Below is a small trained network, with its code and all its weights. Each question gives an input and a target symbol and asks what happens when units are switched off, that is, made to give their printed mean instead of their output.

import numpy as np


def w(rows, s, z=0):
    codes = np.array(rows[::2]) - 128.0
    scale = np.full(codes.shape[1], s)
    scale[-1] = z or s
    return codes * scale


def norm(h):
    return h / np.sqrt((h * h).mean(-1, keepdims=True) + 1e-5)


def softmax(a):
    e = np.exp(a - a.max(-1, keepdims=True))
    return e / e.sum(-1, keepdims=True)


def log_softmax(a):
    a = a - a.max(-1, keepdims=True)
    return a - np.log(np.exp(a).sum(-1, keepdims=True))


def net(x, mask):
    ids = ['αγδζημξφ'.index(c) for c in x.split()]
    T = len(ids)
    res = E[ids] + P[:T]
    u = 0
    for l in range(2):
        r = norm(res)
        for j in range(3):
            rows = slice(2 * j, 2 * j + 2)
            q, k, v = (r @ M[l][rows].T for M in (Q, K, V))
            z = softmax(np.where(np.tri(T) > 0, q @ k.T / 2**0.5, -1e9)) @ v
            o = O[l][rows]
            res = res + np.where(mask[u + j], z, o[:, -1]) @ o[:, :-1]
        u += 3
    return log_softmax(norm(res)[-1] @ U[:, :-1].T + U[:, -1])


Q, K, V, O = {}, {}, {}, {}
E = w([
[208,162,78,172],'α',
[87,75,154,193],'γ',
[76,113,136,143],'δ',
[93,111,92,169],'ζ',
[40,112,104,125],'η',
[120,101,111,59],'μ',
[118,31,14,98],'ξ',
[132,4,168,157],'φ',
],0.018)
P = w([
[110,185,114,179],'0',
[130,92,145,129],'1',
[196,73,2,102],'2',
[237,115,77,122],'3',
[164,66,126,131],'4',
[111,90,77,97],'5',
[183,54,102,76],'6',
[139,80,128,168],'7',
[173,142,51,100],'8',
],0.0082)
Q[0] = w([
[41,1,97,151],'L0H0',
[163,58,71,136],'L0H0',
[124,152,199,180],'L0H1',
[181,32,91,129],'L0H1',
[68,216,228,133],'L0H2',
[121,164,128,212],'L0H2',
],0.0075)
K[0] = w([
[176,138,88,92],'L0H0',
[148,94,121,55],'L0H0',
[27,180,2,126],'L0H1',
[113,18,135,67],'L0H1',
[196,79,112,176],'L0H2',
[128,71,43,82],'L0H2',
],0.0098)
V[0] = w([
[123,113,60,117],'L0H0',
[180,120,167,254],'L0H0',
[213,27,136,135],'L0H1',
[162,114,215,224],'L0H1',
[118,17,69,182],'L0H2',
[97,215,148,73],'L0H2',
],0.0084)
O[0] = w([
[185,67,36,126,197],'L0H0',
[104,161,160,183,78],'L0H0',
[183,35,185,131,225],'L0H1',
[134,103,244,97,119],'L0H1',
[164,120,115,62,254],'L0H2',
[42,163,107,254,66],'L0H2',
],0.0087,0.0084)
Q[1] = w([
[48,209,141,181],'L1H0',
[127,222,176,177],'L1H0',
[229,85,181,92],'L1H1',
[185,116,94,211],'L1H1',
[135,43,138,39],'L1H2',
[167,98,141,1],'L1H2',
],0.0091)
K[1] = w([
[255,84,79,54],'L1H0',
[90,14,188,70],'L1H0',
[87,175,3,125],'L1H1',
[92,94,136,253],'L1H1',
[82,159,107,169],'L1H2',
[88,234,209,230],'L1H2',
],0.009)
V[1] = w([
[48,204,88,216],'L1H0',
[5,171,162,160],'L1H0',
[107,81,143,90],'L1H1',
[88,109,155,173],'L1H1',
[119,167,210,100],'L1H2',
[151,166,207,141],'L1H2',
],0.013)
O[1] = w([
[67,77,169,117,104],'L1H0',
[71,153,143,192,32],'L1H0',
[177,141,33,172,197],'L1H1',
[179,153,70,113,32],'L1H1',
[212,119,87,247,3],'L1H2',
[194,126,152,217,6],'L1H2',
],0.012,0.0051)
U = w([
[123,162,176,83,50],'α',
[160,112,79,206,13],'γ',
[83,116,100,203,205],'δ',
[85,145,109,116,166],'ζ',
[89,162,56,87,150],'η',
[146,135,59,45,4],'μ',
[159,85,2,124,184],'ξ',
[187,45,166,106,178],'φ',
],0.0091,0.0021)

Each question gives the input, a string of symbols that net reads in full, and the target symbol t.
The units are the heads (2 rows each of Q, K, V and O). Each row of codes is followed by its name. A weight is (code - 128) times the scale printed after its matrix; where a second scale follows, it is the last column's (O and U).
mask holds one flag per head, layer by layer. A switched-off head (its flag False) gives its mean, the last column of its rows in O, instead of its output. The means were averaged over made-up inputs and are rounded, as every weight is.
A unit's drop is (log p(t) with every unit on - log p(t) with that unit switched off) / (log p(t) with every unit on - log p(t) with every unit switched off).
The circuit of an input: a set's keep is (log p(t) with only the set's units on - log p(t) with every unit switched off) / (log p(t) with every unit on - log p(t) with every unit switched off). Starting from all 6 units, units are removed one at a time, each time the one whose removal leaves the highest keep (on an exact tie, the one counted first), for as long as the keep stays at least 0.8.
units of the circuit, in order: the units of the circuit, biggest drop first
most important unit: the unit with the biggest drop
which heads matter: for each layer, one digit per head in row order, 1 if its drop is at least 0.15 and else 0, layers parted by /
drop of u: that unit's drop, to one decimal
input δ φ μ η α, target δ: units of the circuit, in order : (L1H0 L0H0 L0H2)
input γ η δ δ φ γ, target γ: units of the circuit, in order : (L1H2 L0H0 L0H1)
input α φ ζ, target φ: units of the circuit, in order : (L0H1 L0H0 L1H2)
input α δ α α φ ζ, target φ: units of the circuit, in order : (L0H0 L1H2 L0H1)
input α δ φ α ζ γ φ η δ, target φ: which heads matter : 111 / 001
input δ ζ μ φ ζ η, target δ: which heads matter : 100 / 101
input γ μ ξ φ α, target γ: most important unit : L0H0
input α φ δ, target φ: which heads matter : 110 / 001
input α ζ α, target φ: which heads matter : 111 / 111
input δ μ γ, target δ: which heads matter : 100 / 100
input α φ ξ, target φ: units of the circuit, in order : (L0H1 L0H0 L1H2 L1H1)
input γ φ ξ γ η φ δ γ, target γ: drop of L1H2 : 0.8
input δ μ γ η, target δ: drop of L0H0 : 0.2
input δ ξ ξ μ, target δ: drop of L1H1 : 0.0
input γ φ δ η α δ, target γ: drop of L0H0 : 0.6
